Below are the code and all the weights of a small trained network. Each question names an input and a class and asks about switching units off, where a switched-off unit gives its printed mean instead of its output.

import numpy as np


def w(rows, s, z=0):
    codes = np.array(rows[::2]) - 128.0
    scale = np.full(codes.shape[1], s)
    scale[-1] = z or s
    return codes * scale


def f(y):
    return np.maximum(y, 0)


def log_softmax(a):
    a = a - a.max(-1, keepdims=True)
    return a - np.log(np.exp(a).sum(-1, keepdims=True))


def net(x, mask):
    res = np.array(x, float).reshape(1, 7) / 4 @ E
    y = f(res @ A[0][:, :-1].T + A[0][:, -1])
    res = res + np.where(mask, y, B[0][:, -1]) @ B[0][:, :-1]
    return log_softmax(res[-1] @ U[:, :-1].T + U[:, -1])


A, B = {}, {}
E = w([
[124,129,125,126],'x0',
[127,129,126,129],'x1',
[65,2,76,102],'x2',
[61,203,10,137],'x3',
[103,123,195,243],'x4',
[127,127,128,125],'x5',
[200,93,94,196],'x6',
],0.0099)
A[0] = w([
[224,75,99,144,139],'neuron 1',
[58,133,177,191,96],'neuron 2',
[128,56,187,106,100],'neuron 3',
[115,247,101,165,107],'neuron 4',
[114,138,113,42,159],'neuron 5',
[219,152,106,31,66],'neuron 6',
[199,84,78,195,134],'neuron 7',
[50,110,158,99,191],'neuron 8',
[152,124,121,47,127],'neuron 9',
[83,180,190,74,253],'neuron 10',
[152,86,165,107,228],'neuron 11',
[87,141,92,153,71],'neuron 12',
[117,102,163,199,94],'neuron 13',
[79,128,57,197,142],'neuron 14',
[175,112,109,174,189],'neuron 15',
[55,146,71,132,95],'neuron 16',
[38,156,109,166,113],'neuron 17',
[209,102,57,174,201],'neuron 18',
[163,104,105,71,38],'neuron 19',
[100,129,151,175,92],'neuron 20',
[17,4,122,122,69],'neuron 21',
[78,10,73,144,58],'neuron 22',
[90,122,49,160,133],'neuron 23',
[220,144,56,14,31],'neuron 24',
[215,190,185,119,151],'neuron 25',
[105,173,100,147,84],'neuron 26',
],0.011,0.0046)
B[0] = w([
[104,163,165,138,197],'neuron 1',
[243,130,93,211,181],'neuron 2',
[70,110,198,65,189],'neuron 3',
[133,143,169,56,200],'neuron 4',
[139,131,142,200,195],'neuron 5',
[163,80,121,182,189],'neuron 6',
[107,208,91,118,202],'neuron 7',
[87,154,62,177,193],'neuron 8',
[168,142,159,221,182],'neuron 9',
[82,135,44,180,206],'neuron 10',
[17,97,134,97,195],'neuron 11',
[123,92,200,112,162],'neuron 12',
[170,69,160,134,178],'neuron 13',
[120,136,158,83,207],'neuron 14',
[90,166,154,112,183],'neuron 15',
[124,115,214,120,194],'neuron 16',
[129,83,174,157,189],'neuron 17',
[26,146,146,191,210],'neuron 18',
[172,156,192,163,161],'neuron 19',
[254,116,124,131,158],'neuron 20',
[186,206,62,90,251],'neuron 21',
[188,190,63,78,237],'neuron 22',
[98,59,201,78,200],'neuron 23',
[159,67,121,163,204],'neuron 24',
[99,148,63,7,207],'neuron 25',
[157,54,209,99,160],'neuron 26',
],0.0068,0.012)
U = w([
[207,182,105,16,58],'0',
[107,23,223,33,60],'1',
[254,73,142,242,71],'2',
[97,136,125,137,254],'3',
[11,194,96,225,95],'4',
[103,105,133,121,200],'5',
[105,119,133,137,182],'6',
],0.0091,0.0047)

Each question gives the input, the list of numbers given to net, and the class t.
The units are the neurons (one row each of A and B). Each row of codes is followed by its name. A weight is (code - 128) times the scale printed after its matrix; where a second scale follows, it is the last column's (A, B and U).
mask holds one flag per neuron, in row order. A switched-off neuron (its flag False) gives its mean, the last column of its row in B, instead of its output. The means were averaged over made-up inputs and are rounded, as every weight is.
A unit's drop is (log p(t) with every unit on - log p(t) with that unit switched off) / (log p(t) with every unit on - log p(t) with every unit switched off).
The circuit of an input: a set's keep is (log p(t) with only the set's units on - log p(t) with every unit switched off) / (log p(t) with every unit on - log p(t) with every unit switched off). Starting from the 12 units with the biggest drops (on a tie, the unit counted first), units are removed one at a time, each time the one whose removal leaves the highest keep (on an exact tie, the one counted first), for as long as the keep stays at least 0.8.
circuit, biggest first: the units of the circuit, biggest drop first
most important unit: the unit with the biggest drop
top k neurons: the k neurons with the biggest drops, biggest first
drop when u is switched off: that unit's drop, to one decimal
input [0,-5,4,8,-7,0,4], class 1: most important unit => neuron 23
input [-2,1,-6,3,7,-3,-3], class 2: circuit, biggest first => neuron 2; neuron 20
input [4,4,7,1,8,-5,-5], class 2: circuit, biggest first => neuron 2; neuron 20
input [-5,6,-7,-6,2,0,8], class 4: circuit, biggest first => neuron 18; neuron 7; neuron 15
input [8,-2,8,3,7,4,5], class 0: circuit, biggest first => neuron 22; neuron 21
input [5,-4,-1,5,-8,8,5], class 2: circuit, biggest first => neuron 24; neuron 6
input [1,1,6,2,-3,-4,2], class 0: top 3 neurons => neuron 22; neuron 21; neuron 10
input [-7,-1,8,0,8,0,2], class 0: circuit, biggest first => neuron 21; neuron 22
input [2,1,3,4,4,4,4], class 1: circuit, biggest first => neuron 23; neuron 10
input [2,-5,-5,-8,-6,1,8], class 1: circuit, biggest first => neuron 21; neuron 11
input [3,-1,-4,-6,2,-2,-7], class 4: top 2 neurons => neuron 10; neuron 23
input [2,7,8,-8,0,-7,-8], class 0: top 3 neurons => neuron 21; neuron 22; neuron 18
input [1,7,8,-6,-2,6,5], class 0: top 2 neurons => neuron 22; neuron 21
input [1,4,1,-6,-7,-2,3], class 2: circuit, biggest first => neuron 6
input [3,8,-8,7,7,8,6], class 0: top 2 neurons => neuron 4; neuron 25
input [2,6,2,-2,-6,2,6], class 2: top 3 neurons => neuron 24; neuron 6; neuron 25
input [-1,-1,-5,-7,3,7,-1], class 1: top 2 neurons => neuron 21; neuron 22
input [8,8,5,-5,7,-1,-8], class 4: top 2 neurons => neuron 8; neuron 10
input [-2,-5,2,-6,-8,4,1], class 2: top 2 neurons => neuron 9; neuron 6
input [6,-6,2,-8,4,-1,3], class 1: most important unit => neuron 3
input [-1,-2,8,7,1,4,-8], class 0: top 2 neurons => neuron 21; neuron 22
input [4,-2,7,5,-3,-3,5], class 0: top 2 neurons => neuron 22; neuron 21
input [-1,-7,-4,7,1,-5,-6], class 1: top 2 neurons => neuron 4; neuron 26
input [5,-2,2,3,0,-5,8], class 4: top 2 neurons => neuron 18; neuron 7
input [-2,4,7,-5,-8,-5,0], class 2: top 2 neurons => neuron 9; neuron 24
input [8,-3,8,0,-3,8,-8], class 0: top 3 neurons => neuron 21; neuron 22; neuron 18
input [-2,4,-4,8,-7,-1,1], class 1: most important unit => neuron 4
input [7,-1,2,-3,5,1,-8], class 4: drop when neuron 10 is switched off => 0.3
input [-7,3,5,4,-4,2,-8], class 4: drop when neuron 10 is switched off => 0.4
